Here is a tiny trained network, its code and every weight. The questions are about switching its units off for an input and a class, where a switched-off unit gives its printed mean instead of its output.

import numpy as np


def w(rows, s, z=0):
    codes = np.array(rows[::2]) - 128.0
    scale = np.full(codes.shape[1], s)
    scale[-1] = z or s
    return codes * scale


def f(y):
    return y / 2 * (1 + np.tanh(0.7978845608 * (y + 0.044715 * y**3)))


def log_softmax(a):
    a = a - a.max(-1, keepdims=True)
    return a - np.log(np.exp(a).sum(-1, keepdims=True))


def net(x, mask):
    res = np.array(x, float).reshape(1, 4) / 4 @ E
    y = f(res @ A[0][:, :-1].T + A[0][:, -1])
    res = res + np.where(mask, y, B[0][:, -1]) @ B[0][:, :-1]
    return log_softmax(res[-1] @ U[:, :-1].T + U[:, -1])


A, B = {}, {}
E = w([
[59,106,151,10,45,107,140,164],'x0',
[72,167,225,149,133,99,114,44],'x1',
[173,85,180,118,151,185,251,102],'x2',
[127,128,136,134,128,130,125,141],'x3',
],0.014)
A[0] = w([
[27,184,250,134,100,44,87,61,165],'n1',
[180,81,16,100,115,154,137,217,254],'n2',
[153,166,244,190,172,160,152,54,126],'n3',
[232,77,36,162,167,219,173,151,173],'n4',
[78,83,190,20,53,159,224,156,74],'n5',
[129,211,43,220,162,76,4,131,186],'n6',
[25,154,94,49,2,47,41,176,118],'n7',
],0.0073,0.0078)
B[0] = w([
[47,159,145,105,152,196,151,114,238],'n1',
[161,100,55,132,120,109,100,246,250],'n2',
[138,98,176,163,143,75,137,61,217],'n3',
[130,187,111,122,165,187,170,180,249],'n4',
[157,145,165,84,65,147,49,128,218],'n5',
[143,161,162,64,45,158,72,126,233],'n6',
[78,111,78,187,209,107,168,180,247],'n7',
],0.012,0.015)
U = w([
[211,133,112,91,2,128,60,170,195],'0',
[98,169,106,151,230,186,230,158,173],'1',
[102,152,192,91,28,145,57,58,175],'2',
[156,97,167,221,178,49,196,41,36],'3',
[103,39,56,165,179,5,125,170,9],'4',
],0.0096,0.0016)

Each question gives the input, the list of numbers given to net, and the class t.
The units are the neurons (one row each of A and B). Each row of codes is followed by its name. A weight is (code - 128) times the scale printed after its matrix; where a second scale follows, it is the last column's (A, B and U).
mask holds one flag per neuron, in row order. A switched-off neuron (its flag False) gives its mean, the last column of its row in B, instead of its output. The means were averaged over made-up inputs and are rounded, as every weight is.
A unit's drop is (log p(t) with every unit on - log p(t) with that unit switched off) / (log p(t) with every unit on - log p(t) with every unit switched off).
The circuit of an input: a set's keep is (log p(t) with only the set's units on - log p(t) with every unit switched off) / (log p(t) with every unit on - log p(t) with every unit switched off). Starting from all 7 units, units are removed one at a time, each time the one whose removal leaves the highest keep (on an exact tie, the one counted first), for as long as the keep stays at least 0.8.
circuit, biggest first: the units of the circuit, biggest drop first
most important unit: the unit with the biggest drop
top k neurons: the k neurons with the biggest drops, biggest first
drop of u: that unit's drop, to one decimal
input [-7,-2,-2,4], class 0: most important unit	n6
input [-1,2,-3,4], class 2: circuit, biggest first	(n2 n4)
input [8,1,0,8], class 1: top 4 neurons	(n7 n6 n1 n2)
input [1,-7,-2,-6], class 4: top 2 neurons	(n5 n2)
input [2,-4,6,5], class 0: top 2 neurons	(n5 n7)
input [8,0,-1,7], class 4: top 2 neurons	(n7 n4)
input [7,6,-7,-8], class 1: top 2 neurons	(n7 n1)
input [-1,2,1,8], class 3: circuit, biggest first	(n6 n4 n2)
input [-1,2,-6,5], class 2: top 3 neurons	(n6 n2 n4)
input [0,3,0,8], class 2: top 2 neurons	(n7 n4)
input [7,-1,-3,7], class 4: top 2 neurons	(n7 n4)
input [3,1,-6,2], class 1: top 3 neurons	(n7 n1 n2)
input [-8,0,-7,-4], class 0: top 2 neurons	(n1 n3)
input [2,-4,5,-6], class 0: top 2 neurons	(n7 n5)
input [1,-6,-3,6], class 4: most important unit	n5
input [6,4,-7,0], class 1: circuit, biggest first	(n7 n1)
input [1,-8,2,-8], class 0: top 3 neurons	(n7 n2 n1)
input [-8,8,-1,8], class 2: top 2 neurons	(n6 n7)
input [6,1,-7,-5], class 1: top 4 neurons	(n7 n1 n2 n3)
input [-7,5,3,7], class 3: most important unit	n3
input [-2,5,3,-2], class 3: drop of n4	0.0
input [7,3,-2,8], class 1: drop of n1	0.2
input [4,2,7,2], class 2: drop of n2	0.1
input [5,-8,-8,-1], class 4: drop of n7	1.6
